[[ 21 -84  -6  12  -6   9  34 -12]
 [-35 -38 -48  31   6  -6  76  46]
 [ 32 -32  39 -21 -11   6 -42 -46]
 [-32  25 -40  23  10  -6  46  46]
 [-21 -74  40 -28 -16 -15 -25 -28]
 [-47 -51 -39  23   3 -13  70  44]
 [-23 -16 -50  33   9  -1  70  45]]
->
[[ 21 -84  -6  12  -6   9  34 -12]
 [-21 -74  40 -28 -16 -15 -25 -28]
 [-47 -51 -39  23   3 -13  70  44]
 [-35 -38 -48  31   6  -6  76  46]
 [ 32 -32  39 -21 -11   6 -42 -46]
 [-23 -16 -50  33   9  -1  70  45]
 [-32  25 -40  23  10  -6  46  46]]

[[ 7 26  5  5 15  2  3]
 [26 75 17 20 33  6 18]
 [ 6 14  4  5  5 -1  5]
 [ 8 18  5  6  8  2  4]
 [19 61 11 12 35  5 13]]
->
[[ 6 14  4  5  5 -1  5]
 [ 8 18  5  6  8  2  4]
 [ 7 26  5  5 15  2  3]
 [19 61 11 12 35  5 13]
 [26 75 17 20 33  6 18]]

[[ 25 -11  30 -38  -6  21 -20   4 -31  21  -2  57  13   0  11 -26]
 [ 35 -15  22  -6  -9  -1  15 -36   6  -2 -37  54   7 -25  -3  14]
 [ 25 -12  16  -1   8  30 -10  -2   5  39  33 -28  -8 -78  26  10]
 [-46  -3  14  43   4 -37 -45 -22  19 -13  27 -10   4 -14  17   0]]
->
[[ 35 -15  22  -6  -9  -1  15 -36   6  -2 -37  54   7 -25  -3  14]
 [ 25 -12  16  -1   8  30 -10  -2   5  39  33 -28  -8 -78  26  10]
 [ 25 -11  30 -38  -6  21 -20   4 -31  21  -2  57  13   0  11 -26]
 [-46  -3  14  43   4 -37 -45 -22  19 -13  27 -10   4 -14  17   0]]

[[  4 -69 -79  71  58 -24  24  65  -4 -71  54  68]
 [ 13  88  85 -94 -65  13 -50 -92   0  83 -67 -88]
 [ -1  69  77 -68 -58  23 -23 -62   5  71 -54 -68]]
->
[[  4 -69 -79  71  58 -24  24  65  -4 -71  54  68]
 [ -1  69  77 -68 -58  23 -23 -62   5  71 -54 -68]
 [ 13  88  85 -94 -65  13 -50 -92   0  83 -67 -88]]

[[-13 -16  38  43 -12 -36 -68]
 [  7   6   7 -50  15  34  75]
 [-40  52 -67 -12  -6  17  18]
 [ 12 -26  67 -10 -54 -30 -21]
 [  2 -17 -51  33 -34  63  23]
 [-58  12  39  25  32 -46 -30]
 [-25  -5  70   3 -16 -51 -36]
 [ 42 -39 -48   8 -10 -62   6]]
->
[[ 42 -39 -48   8 -10 -62   6]
 [ 12 -26  67 -10 -54 -30 -21]
 [  2 -17 -51  33 -34  63  23]
 [-13 -16  38  43 -12 -36 -68]
 [-25  -5  70   3 -16 -51 -36]
 [  7   6   7 -50  15  34  75]
 [-58  12  39  25  32 -46 -30]
 [-40  52 -67 -12  -6  17  18]]

[[-40  20  36]
 [ 12  58 -19]
 [ 25  88 -35]
 [-41  -4  39]
 [-78 -31  81]
 [ 21  70 -23]]
->
[[-78 -31  81]
 [-41  -4  39]
 [-40  20  36]
 [ 12  58 -19]
 [ 21  70 -23]
 [ 25  88 -35]]

[[-38   1 -71  24 -71  52 -23 -15  71  15  91  -1  21]
 [ 39  48 -22 -58 -25  41  52  59  38  50  18  59 -50]
 [ 50  19  36 -20  23 -34  43  36 -27 -10 -18  44 -16]]
->
[[-38   1 -71  24 -71  52 -23 -15  71  15  91  -1  21]
 [ 50  19  36 -20  23 -34  43  36 -27 -10 -18  44 -16]
 [ 39  48 -22 -58 -25  41  52  59  38  50  18  59 -50]]
---
[[-22  16 -10  15  20   3]
 [  3 -13 -38 -11  -5  28]
 [-22  11 -13  16  13  84]
 [ 26 -14  13 -16 -20 -56]
 [ 21 -23  17 -22 -14  -2]
 [-23  19  27  17  17  -7]
 [-23  18  62  19  15 -14]
 [-24  15  45  11  11 -22]
 [ -1   8 -28   2   8  35]
 [ 23 -20 -67 -15 -15  24]
 [ -2 -11  31   1   5 -40]
 [ 25 -14  16 -26 -14 -62]]
->
[[ 25 -14  16 -26 -14 -62]
 [-22  16 -10  15  20   3]
 [  3 -13 -38 -11  -5  28]
 [-22  11 -13  16  13  84]
 [ 26 -14  13 -16 -20 -56]
 [ 21 -23  17 -22 -14  -2]
 [-23  19  27  17  17  -7]
 [-23  18  62  19  15 -14]
 [-24  15  45  11  11 -22]
 [ -1   8 -28   2   8  35]
 [ 23 -20 -67 -15 -15  24]
 [ -2 -11  31   1   5 -40]]

[[ -1  14 -23 -17]
 [-41  -4 -21 -12]
 [-75  52 -51  -6]
 [-74  50 -40   4]
 [ 82   2 -37 -60]
 [ 73   6   9  -8]
 [-76  30 -44  -8]
 [-64  30 -59 -29]
 [-75  52 -45   0]
 [ 11  28 -30 -20]
 [ 37  22  -5  -5]
 [ 87   3 -23 -47]]
->
[[ 87   3 -23 -47]
 [ -1  14 -23 -17]
 [-41  -4 -21 -12]
 [-75  52 -51  -6]
 [-74  50 -40   4]
 [ 82   2 -37 -60]
 [ 73   6   9  -8]
 [-76  30 -44  -8]
 [-64  30 -59 -29]
 [-75  52 -45   0]
 [ 11  28 -30 -20]
 [ 37  22  -5  -5]]

[[ 59 -84 -50 -11 -75]
 [-41  64  36  13  62]
 [-20  33  18   8  35]]
->
[[-20  33  18   8  35]
 [ 59 -84 -50 -11 -75]
 [-41  64  36  13  62]]

[[-78  89  42 -73 -28  71]
 [  1   3   0   2  -9  -3]
 [ -1  -2  16  -6  11   0]]
->
[[ -1  -2  16  -6  11   0]
 [-78  89  42 -73 -28  71]
 [  1   3   0   2  -9  -3]]

[[-22  92  65 -10  85]
 [ 13  24 -49  74 -27]
 [-12  50  60 -32  63]
 [  3   5  12 -12  12]
 [ 10   1 -15  15  -9]
 [ 14 -53 -10 -25 -29]
 [ 18 -40 -31   9 -38]]
->
[[ 18 -40 -31   9 -38]
 [-22  92  65 -10  85]
 [ 13  24 -49  74 -27]
 [-12  50  60 -32  63]
 [  3   5  12 -12  12]
 [ 10   1 -15  15  -9]
 [ 14 -53 -10 -25 -29]]

[[-51 -18  48]
 [-26  27  22]
 [ 49  83 -52]
 [-52 -25  48]
 [ 55  75 -59]
 [-44  10  35]
 [ 54  85 -50]
 [-17  40  15]
 [ -4  52 -12]]
->
[[ -4  52 -12]
 [-51 -18  48]
 [-26  27  22]
 [ 49  83 -52]
 [-52 -25  48]
 [ 55  75 -59]
 [-44  10  35]
 [ 54  85 -50]
 [-17  40  15]]

[[-28  68  18  19 -42  43 -19 -72]
 [ 65  -4 -44 -12 -31  47  53  54]]
->
[[ 65  -4 -44 -12 -31  47  53  54]
 [-28  68  18  19 -42  43 -19 -72]]

[[-28  50 -34 -71 -58  49  44  47  38  51 -42  56   1  14  24 -36]
 [ 20  -1  23 -26 -18  38  58   4 -19  54   9  40 -32 -19 -14 -31]
 [ 48 -56  47  25  19 -13   8 -34 -44   9  56   0 -32 -28 -41  -3]
 [-49  68 -50 -30 -40  25   4  52  45   2 -51   0  24  59  42   8]
 [-26   5 -35  -2 -13 -16 -17  12  25 -18 -22   7  32   2  24  23]
 [ 35 -33  30  51  53 -27 -30 -42 -27 -30  33 -43   5 -28 -29  32]]
->
[[ 35 -33  30  51  53 -27 -30 -42 -27 -30  33 -43   5 -28 -29  32]
 [-28  50 -34 -71 -58  49  44  47  38  51 -42  56   1  14  24 -36]
 [ 20  -1  23 -26 -18  38  58   4 -19  54   9  40 -32 -19 -14 -31]
 [ 48 -56  47  25  19 -13   8 -34 -44   9  56   0 -32 -28 -41  -3]
 [-49  68 -50 -30 -40  25   4  52  45   2 -51   0  24  59  42   8]
 [-26   5 -35  -2 -13 -16 -17  12  25 -18 -22   7  32   2  24  23]]
